Here is a tiny trained network, its code and every weight. The questions are about switching its units off for an input and a class, where a switched-off unit gives its printed mean instead of its output.

import numpy as np


def w(rows, s, z=0):
    codes = np.array(rows[::2]) - 128.0
    scale = np.full(codes.shape[1], s)
    scale[-1] = z or s
    return codes * scale


def f(y):
    return y / 2 * (1 + np.tanh(0.7978845608 * (y + 0.044715 * y**3)))


def log_softmax(a):
    a = a - a.max(-1, keepdims=True)
    return a - np.log(np.exp(a).sum(-1, keepdims=True))


def net(x, mask):
    res = np.array(x, float).reshape(1, 5) / 4 @ E
    y = f(res @ A[0][:, :-1].T + A[0][:, -1])
    res = res + np.where(mask, y, B[0][:, -1]) @ B[0][:, :-1]
    return log_softmax(res[-1] @ U[:, :-1].T + U[:, -1])


A, B = {}, {}
E = w([
[73,197,162,29,136,116,204,118],'x0',
[99,178,101,173,152,255,147,150],'x1',
[111,180,20,70,113,109,75,201],'x2',
[120,106,122,129,120,130,144,133],'x3',
[147,117,138,118,136,131,137,153],'x4',
],0.0097)
A[0] = w([
[119,131,80,96,124,130,105,152,123],'N1',
[119,136,111,143,146,116,118,123,124],'N2',
[163,101,107,184,124,118,85,138,3],'N3',
[138,123,193,159,126,152,153,87,89],'N4',
[128,137,84,117,127,108,111,151,119],'N5',
[105,139,145,76,150,143,151,109,35],'N6',
[124,141,144,86,120,131,151,122,52],'N7',
[134,153,109,141,142,207,157,137,132],'N8',
[126,138,126,133,133,170,134,124,141],'N9',
[119,109,176,125,126,149,115,106,58],'N10',
[124,138,139,85,122,128,154,113,57],'N11',
[130,146,90,117,130,138,124,160,127],'N12',
[139,127,170,150,137,157,144,122,134],'N13',
[128,139,128,138,130,156,136,140,135],'N14',
[128,125,133,120,93,165,124,135,27],'N15',
[128,130,100,106,132,130,115,123,40],'N16',
[109,170,139,90,120,116,176,126,41],'N17',
[155,117,124,135,119,137,117,138,39],'N18',
[129,142,104,115,112,127,126,151,106],'N19',
[144,94,143,95,122,1,105,114,98],'N20',
[126,130,125,139,144,108,134,127,156],'N21',
[118,162,114,135,132,239,129,140,81],'N22',
[131,126,94,100,125,128,110,137,83],'N23',
[138,138,142,128,146,121,115,134,197],'N24',
[162,79,118,180,122,139,68,136,6],'N25',
[137,110,196,157,135,121,141,93,141],'N26',
[130,122,127,120,117,98,129,116,151],'N27',
[126,152,126,129,119,117,139,104,74],'N28',
[124,139,82,100,102,123,110,159,128],'N29',
[123,127,129,110,138,121,152,121,80],'N30',
[132,129,62,90,152,131,96,147,110],'N31',
[125,142,146,88,113,140,147,120,52],'N32',
[111,136,130,131,132,159,117,138,159],'N33',
],0.019,0.002)
B[0] = w([
[136,149,144,134,108,123,206,126,186],'N1',
[129,124,131,115,137,140,145,159,135],'N2',
[105,179,134,162,225,121,88,141,218],'N3',
[140,158,119,133,85,132,243,120,230],'N4',
[126,142,140,126,104,145,189,116,178],'N5',
[117,172,125,159,200,129,105,145,180],'N6',
[113,143,128,169,189,129,100,124,164],'N7',
[134,64,134,93,90,110,53,119,210],'N8',
[135,86,119,117,113,107,108,135,163],'N9',
[136,159,128,111,113,139,181,138,172],'N10',
[116,169,124,130,186,139,100,153,165],'N11',
[140,144,124,126,102,126,171,110,175],'N12',
[133,150,124,123,79,123,165,109,188],'N13',
[140,103,126,118,118,126,95,128,153],'N14',
[141,120,145,106,140,126,116,133,135],'N15',
[140,126,131,141,121,135,158,130,143],'N16',
[120,173,130,169,217,141,88,150,189],'N17',
[109,160,120,122,135,133,103,123,146],'N18',
[127,131,128,147,117,134,165,114,157],'N19',
[151,2,116,72,56,123,15,126,250],'N20',
[134,120,129,127,119,138,126,133,133],'N21',
[135,33,126,97,89,115,34,127,232],'N22',
[125,135,139,151,101,138,164,110,161],'N23',
[100,110,119,148,105,128,124,111,136],'N24',
[105,186,131,151,242,137,89,151,236],'N25',
[121,152,125,125,65,137,229,122,229],'N26',
[130,109,142,121,115,120,81,116,151],'N27',
[138,111,135,144,145,132,129,151,135],'N28',
[126,156,131,120,101,132,204,116,190],'N29',
[129,138,128,148,140,117,114,114,143],'N30',
[129,161,127,139,92,133,207,120,199],'N31',
[114,155,121,150,181,127,107,127,161],'N32',
[138,109,128,112,118,114,112,137,155],'N33',
],0.021,0.015)
U = w([
[139,28,119,78,69,122,85,117,247],'0',
[123,152,131,138,61,163,252,96,118],'1',
[69,165,125,182,226,153,108,160,27],'2',
],0.011,0.0014)

Each question gives the input, the list of numbers given to net, and the class t.
The units are the neurons (one row each of A and B). Each row of codes is followed by its name. A weight is (code - 128) times the scale printed after its matrix; where a second scale follows, it is the last column's (A, B and U).
mask holds one flag per neuron, in row order. A switched-off neuron (its flag False) gives its mean, the last column of its row in B, instead of its output. The means were averaged over made-up inputs and are rounded, as every weight is.
A unit's drop is (log p(t) with every unit on - log p(t) with that unit switched off) / (log p(t) with every unit on - log p(t) with every unit switched off).
The circuit of an input: a set's keep is (log p(t) with only the set's units on - log p(t) with every unit switched off) / (log p(t) with every unit on - log p(t) with every unit switched off). Starting from the 12 units with the biggest drops (on a tie, the unit counted first), units are removed one at a time, each time the one whose removal leaves the highest keep (on an exact tie, the one counted first), for as long as the keep stays at least 0.8.
circuit, biggest first: the units of the circuit, biggest drop first
top k neurons: the k neurons with the biggest drops, biggest first
drop when u is switched off: that unit's drop, to one decimal
input [4,-7,-3,-3,-7], class 0: circuit, biggest first => N20
input [-6,-5,-6,3,4], class 1: top 3 neurons => N26; N4; N22
input [-1,-1,2,2,6], class 1: top 3 neurons => N22; N20; N8
input [-6,3,5,0,3], class 2: top 2 neurons => N25; N3
input [-8,-6,8,-6,-8], class 1: top 4 neurons => N31; N29; N5; N1
input [4,3,-1,-2,-4], class 2: top 3 neurons => N20; N17; N6
input [7,-6,2,0,-5], class 2: top 3 neurons => N17; N22; N6
input [4,3,2,-3,2], class 2: top 3 neurons => N20; N17; N6
input [3,3,2,-1,6], class 0: top 3 neurons => N25; N3; N22
input [-8,8,-7,-2,-1], class 0: top 2 neurons => N22; N8
input [-8,-4,-8,-6,-1], class 1: top 4 neurons => N26; N4; N13; N17
input [3,-3,-1,3,4], class 0: top 2 neurons => N25; N20
input [-7,-6,2,0,2], class 2: top 4 neurons => N25; N3; N22; N8
input [6,8,-2,3,2], class 0: circuit, biggest first => N22
input [7,4,-6,3,7], class 2: top 2 neurons => N17; N6
input [8,3,3,-4,1], class 2: drop when N29 is switched off => 0.0
input [-6,8,-5,-2,4], class 0: drop when N22 is switched off => 0.2
input [-4,-3,-5,7,0], class 1: drop when N26 is switched off => 0.3
